Below is a small trained network, with its code and all its weights. Each question gives an input and a class and asks what happens when units are switched off, that is, made to give their printed mean instead of their output.

import numpy as np


def w(rows, s, z=0):
    codes = np.array(rows[::2]) - 128.0
    scale = np.full(codes.shape[1], s)
    scale[-1] = z or s
    return codes * scale


def norm(h):
    return h / np.sqrt((h * h).mean(-1, keepdims=True) + 1e-5)


def f(y):
    return np.maximum(y, 0)


def log_softmax(a):
    a = a - a.max(-1, keepdims=True)
    return a - np.log(np.exp(a).sum(-1, keepdims=True))


def net(x, mask):
    res = np.array(x, float).reshape(1, 6) / 4 @ E
    u = 0
    for l in range(3):
        y = f(norm(res) @ A[l][:, :-1].T + A[l][:, -1])
        res = res + np.where(mask[u : u + 11], y, B[l][:, -1]) @ B[l][:, :-1]
        u += 11
    return log_softmax(norm(res)[-1] @ U[:, :-1].T + U[:, -1])


A, B = {}, {}
E = w([
[149,120,120,120],'x0',
[96,143,143,140],'x1',
[129,2,177,132],'x2',
[55,45,99,59],'x3',
[155,122,218,81],'x4',
[133,124,126,128],'x5',
],0.0077)
A[0] = w([
[145,134,215,74,109],'0.n0',
[151,137,140,171,60],'0.n1',
[98,128,90,50,92],'0.n2',
[154,136,103,110,106],'0.n3',
[136,123,146,123,94],'0.n4',
[137,192,199,1,78],'0.n5',
[130,110,95,175,4],'0.n6',
[128,78,139,182,95],'0.n7',
[121,163,131,94,154],'0.n8',
[97,142,177,153,123],'0.n9',
[89,135,148,73,93],'0.n10',
],0.013,0.0026)
B[0] = w([
[123,192,171,33,232],'0.n0',
[86,94,107,95,173],'0.n1',
[40,155,126,94,223],'0.n2',
[106,160,120,128,154],'0.n3',
[126,148,125,116,144],'0.n4',
[144,28,96,251,253],'0.n5',
[169,156,175,94,158],'0.n6',
[191,53,128,155,195],'0.n7',
[127,131,99,162,188],'0.n8',
[198,141,97,114,170],'0.n9',
[88,100,115,64,186],'0.n10',
],0.015,0.005)
A[1] = w([
[49,118,81,99,241],'1.n0',
[69,105,171,70,1],'1.n1',
[225,254,151,162,172],'1.n2',
[93,170,147,93,71],'1.n3',
[75,30,98,82,89],'1.n4',
[183,144,183,192,161],'1.n5',
[112,179,254,18,136],'1.n6',
[129,134,180,80,38],'1.n7',
[231,150,130,208,94],'1.n8',
[140,220,111,116,30],'1.n9',
[76,200,186,103,88],'1.n10',
],0.0085,0.0021)
B[1] = w([
[238,127,130,9,246],'1.n0',
[58,90,169,192,180],'1.n1',
[144,52,54,204,253],'1.n2',
[158,143,117,94,149],'1.n3',
[102,62,87,220,249],'1.n4',
[160,144,168,66,213],'1.n5',
[226,149,207,105,196],'1.n6',
[164,147,147,141,151],'1.n7',
[103,103,247,91,249],'1.n8',
[158,96,78,159,173],'1.n9',
[180,141,92,109,152],'1.n10',
],0.014,0.0051)
A[2] = w([
[64,54,72,149,101],'2.n0',
[73,42,187,100,167],'2.n1',
[132,178,97,66,155],'2.n2',
[190,51,130,136,183],'2.n3',
[68,87,86,186,61],'2.n4',
[164,230,104,164,87],'2.n5',
[72,196,69,33,76],'2.n6',
[154,168,150,254,3],'2.n7',
[106,141,136,165,54],'2.n8',
[170,233,216,140,41],'2.n9',
[144,120,176,140,78],'2.n10',
],0.012,0.0014)
B[2] = w([
[205,145,58,98,193],'2.n0',
[117,196,145,216,222],'2.n1',
[176,114,159,106,150],'2.n2',
[45,174,111,116,249],'2.n3',
[154,149,54,86,170],'2.n4',
[56,98,101,107,139],'2.n5',
[194,89,249,128,162],'2.n6',
[94,135,207,105,164],'2.n7',
[133,130,130,139,131],'2.n8',
[166,78,47,89,149],'2.n9',
[58,103,126,115,165],'2.n10',
],0.017,0.011)
U = w([
[148,133,8,155,180],'0',
[62,130,206,205,2],'1',
[240,88,194,65,197],'2',
],0.012,0.0006)

Each question gives the input, the list of numbers given to net, and the class t.
The units are the neurons (one row each of A and B). Each row of codes is followed by its name. A weight is (code - 128) times the scale printed after its matrix; where a second scale follows, it is the last column's (A, B and U).
mask holds one flag per neuron, layer by layer. A switched-off neuron (its flag False) gives its mean, the last column of its row in B, instead of its output. The means were averaged over made-up inputs and are rounded, as every weight is.
A unit's drop is (log p(t) with every unit on - log p(t) with that unit switched off) / (log p(t) with every unit on - log p(t) with every unit switched off).
most important unit: the unit with the biggest drop
top k neurons: the k neurons with the biggest drops, biggest first
k most important neurons of layer l: the k neurons of layer l with the biggest drops, biggest first
drop when u is switched off: that unit's drop, to one decimal
input [-4,-2,8,-7,0,1], class 1: most important unit	0.n7
input [6,-1,-4,8,0,-2], class 2: top 4 neurons	(1.n0, 0.n2, 2.n6, 1.n2)
input [-8,4,0,2,-5,1], class 2: top 3 neurons	(0.n5, 1.n0, 1.n2)
input [-7,-2,-6,-8,8,2], class 1: top 2 neurons	(0.n5, 1.n2)
input [4,0,7,-1,-5,-8], class 1: 4 most important neurons of layer 0	(0.n2, 0.n6, 0.n7, 0.n10)
input [-8,-6,1,1,5,-6], class 1: top 2 neurons	(0.n5, 0.n0)
input [3,6,-1,8,-1,-4], class 2: top 3 neurons	(0.n5, 0.n2, 1.n0)
input [-8,6,-1,6,7,-6], class 0: top 2 neurons	(0.n5, 1.n4)
input [-8,-3,6,2,4,1], class 1: top 3 neurons	(0.n7, 1.n0, 1.n1)
input [-2,-1,7,-2,-7,6], class 1: 2 most important neurons of layer 0	(0.n6, 0.n2)
input [7,-2,0,8,5,4], class 0: 2 most important neurons of layer 0	(0.n5, 0.n6)
input [1,-3,-6,1,6,6], class 0: 2 most important neurons of layer 0	(0.n5, 0.n10)
input [-6,-4,6,-1,-8,2], class 1: top 2 neurons	(0.n6, 0.n2)
input [-2,8,7,8,-4,-4], class 0: most important unit	2.n0
input [-8,-6,-2,-7,5,0], class 1: drop when 1.n2 is switched off	0.7
input [1,-1,-4,4,8,-1], class 0: drop when 0.n5 is switched off	1.2
input [-8,3,8,8,-4,-1], class 0: drop when 2.n0 is switched off	0.1
